Below is a small trained network, with its code and all its weights. Each question gives an input and a class and asks what happens when units are switched off, that is, made to give their printed mean instead of their output.

import numpy as np


def w(rows, s, z=0):
    codes = np.array(rows[::2]) - 128.0
    scale = np.full(codes.shape[1], s)
    scale[-1] = z or s
    return codes * scale


def f(y):
    return y / 2 * (1 + np.tanh(0.7978845608 * (y + 0.044715 * y**3)))


def log_softmax(a):
    a = a - a.max(-1, keepdims=True)
    return a - np.log(np.exp(a).sum(-1, keepdims=True))


def net(x, mask):
    res = np.array(x, float).reshape(1, 4) / 4 @ E
    y = f(res @ A[0][:, :-1].T + A[0][:, -1])
    res = res + np.where(mask, y, B[0][:, -1]) @ B[0][:, :-1]
    return log_softmax(res[-1] @ U[:, :-1].T + U[:, -1])


A, B = {}, {}
E = w([
[233,133,86,174,173,51,217,134,163],'x0',
[111,161,158,242,236,175,119,140,45],'x1',
[205,110,38,65,208,129,16,112,117],'x2',
[141,17,183,95,123,44,134,153,2],'x3',
],0.0078)
A[0] = w([
[162,112,102,101,156,124,80,122,111,88],'neuron 1',
[122,165,122,144,134,149,115,111,160,159],'neuron 2',
[53,140,169,185,77,142,216,122,118,118],'neuron 3',
[127,141,115,134,134,177,140,115,181,132],'neuron 4',
[125,113,149,115,112,86,142,128,47,95],'neuron 5',
[115,138,125,165,160,139,122,134,105,250],'neuron 6',
[61,120,147,115,109,155,63,124,100,100],'neuron 7',
[85,136,137,108,110,156,89,144,106,93],'neuron 8',
[101,192,93,178,135,205,107,137,225,113],'neuron 9',
[22,138,153,87,94,199,60,126,113,144],'neuron 10',
[191,127,79,83,208,147,9,121,121,122],'neuron 11',
[82,131,148,194,170,170,87,120,87,133],'neuron 12',
[130,111,116,35,31,95,127,122,194,147],'neuron 13',
[193,139,111,158,171,89,219,128,165,150],'neuron 14',
[133,133,137,160,151,119,114,151,123,90],'neuron 15',
[146,141,142,179,199,158,154,121,93,98],'neuron 16',
[104,147,126,183,175,135,113,125,80,99],'neuron 17',
[207,132,112,155,162,88,203,133,144,77],'neuron 18',
[128,84,159,104,119,76,133,129,10,143],'neuron 19',
[135,123,125,58,72,113,135,119,162,78],'neuron 20',
[71,122,168,163,68,132,227,128,129,101],'neuron 21',
[116,165,116,145,137,147,109,123,184,78],'neuron 22',
],0.013,0.011)
B[0] = w([
[95,145,118,132,180,83,67,159,121,163],'neuron 1',
[140,90,157,102,129,144,146,119,119,179],'neuron 2',
[102,202,140,102,139,113,24,158,104,235],'neuron 3',
[127,72,142,101,161,113,128,136,103,176],'neuron 4',
[118,45,116,108,196,106,139,129,130,177],'neuron 5',
[155,195,204,62,10,239,191,94,145,224],'neuron 6',
[147,100,75,192,120,57,122,111,150,190],'neuron 7',
[136,108,87,179,145,65,119,117,139,163],'neuron 8',
[124,9,148,85,184,119,126,129,97,237],'neuron 9',
[189,105,100,179,32,98,123,74,125,251],'neuron 10',
[98,216,152,109,124,104,6,160,101,239],'neuron 11',
[118,163,89,171,161,174,190,164,154,210],'neuron 12',
[127,190,130,136,126,237,214,153,149,253],'neuron 13',
[170,108,114,170,32,116,112,91,117,213],'neuron 14',
[118,122,101,168,177,98,134,143,141,133],'neuron 15',
[104,146,65,176,190,121,179,174,169,181],'neuron 16',
[120,141,66,157,194,135,171,177,150,176],'neuron 17',
[141,93,61,204,109,74,109,93,142,181],'neuron 18',
[135,15,164,81,155,148,134,117,105,233],'neuron 19',
[108,158,82,189,207,127,179,177,152,180],'neuron 20',
[113,187,121,109,168,95,14,157,113,222],'neuron 21',
[99,57,100,145,210,74,123,151,123,160],'neuron 22',
],0.023,0.014)
U = w([
[85,204,152,102,143,111,4,177,104,142],'0',
[195,97,65,221,57,83,106,72,147,155],'1',
[109,165,82,171,188,221,194,204,184,82],'2',
[121,5,171,62,206,134,124,129,98,114],'3',
[151,181,254,45,20,213,150,77,143,254],'4',
[87,144,119,128,135,86,137,100,148,78],'5',
[86,142,180,118,146,70,133,111,161,79],'6',
[104,139,182,140,144,86,124,105,184,77],'7',
],0.0092,0.005)

Each question gives the input, the list of numbers given to net, and the class t.
The units are the neurons (one row each of A and B). Each row of codes is followed by its name. A weight is (code - 128) times the scale printed after its matrix; where a second scale follows, it is the last column's (A, B and U).
mask holds one flag per neuron, in row order. A switched-off neuron (its flag False) gives its mean, the last column of its row in B, instead of its output. The means were averaged over made-up inputs and are rounded, as every weight is.
A unit's drop is (log p(t) with every unit on - log p(t) with that unit switched off) / (log p(t) with every unit on - log p(t) with every unit switched off).
The circuit of an input: a set's keep is (log p(t) with only the set's units on - log p(t) with every unit switched off) / (log p(t) with every unit on - log p(t) with every unit switched off). Starting from the 12 units with the biggest drops (on a tie, the unit counted first), units are removed one at a time, each time the one whose removal leaves the highest keep (on an exact tie, the one counted first), for as long as the keep stays at least 0.8.
units of the circuit, in order: the units of the circuit, biggest drop first
top k neurons: the k neurons with the biggest drops, biggest first
drop when u is switched off: that unit's drop, to one decimal
input [-5,5,-1,4], class 1: units of the circuit, in order => neuron 10
input [5,-7,-4,8], class 3: top 2 neurons => neuron 19; neuron 5
input [6,-5,-7,1], class 0: top 2 neurons => neuron 21; neuron 3
input [4,-2,5,-5], class 0: top 4 neurons => neuron 11; neuron 19; neuron 10; neuron 5
input [-4,0,-1,2], class 1: top 3 neurons => neuron 13; neuron 7; neuron 10
input [-6,-8,2,-5], class 2: top 2 neurons => neuron 13; neuron 20
input [8,0,8,4], class 0: top 3 neurons => neuron 11; neuron 10; neuron 1
input [1,-7,6,-2], class 2: top 2 neurons => neuron 13; neuron 3
input [5,0,4,-3], class 1: top 2 neurons => neuron 14; neuron 3
input [-2,6,1,6], class 2: top 2 neurons => neuron 12; neuron 9
input [4,-2,-3,-4], class 1: top 4 neurons => neuron 14; neuron 19; neuron 11; neuron 6
input [6,-1,6,-2], class 0: top 4 neurons => neuron 11; neuron 10; neuron 7; neuron 1
input [-7,7,-1,5], class 1: top 2 neurons => neuron 10; neuron 7
input [-6,-8,1,3], class 2: units of the circuit, in order => neuron 13
input [8,7,-8,-6], class 0: top 4 neurons => neuron 3; neuron 21; neuron 10; neuron 7
input [6,-5,-8,-6], class 0: drop when neuron 3 is switched off => 0.3
input [6,3,-8,7], class 0: drop when neuron 3 is switched off => 3.8
input [-8,-5,-4,-2], class 1: drop when neuron 10 is switched off => 2.2
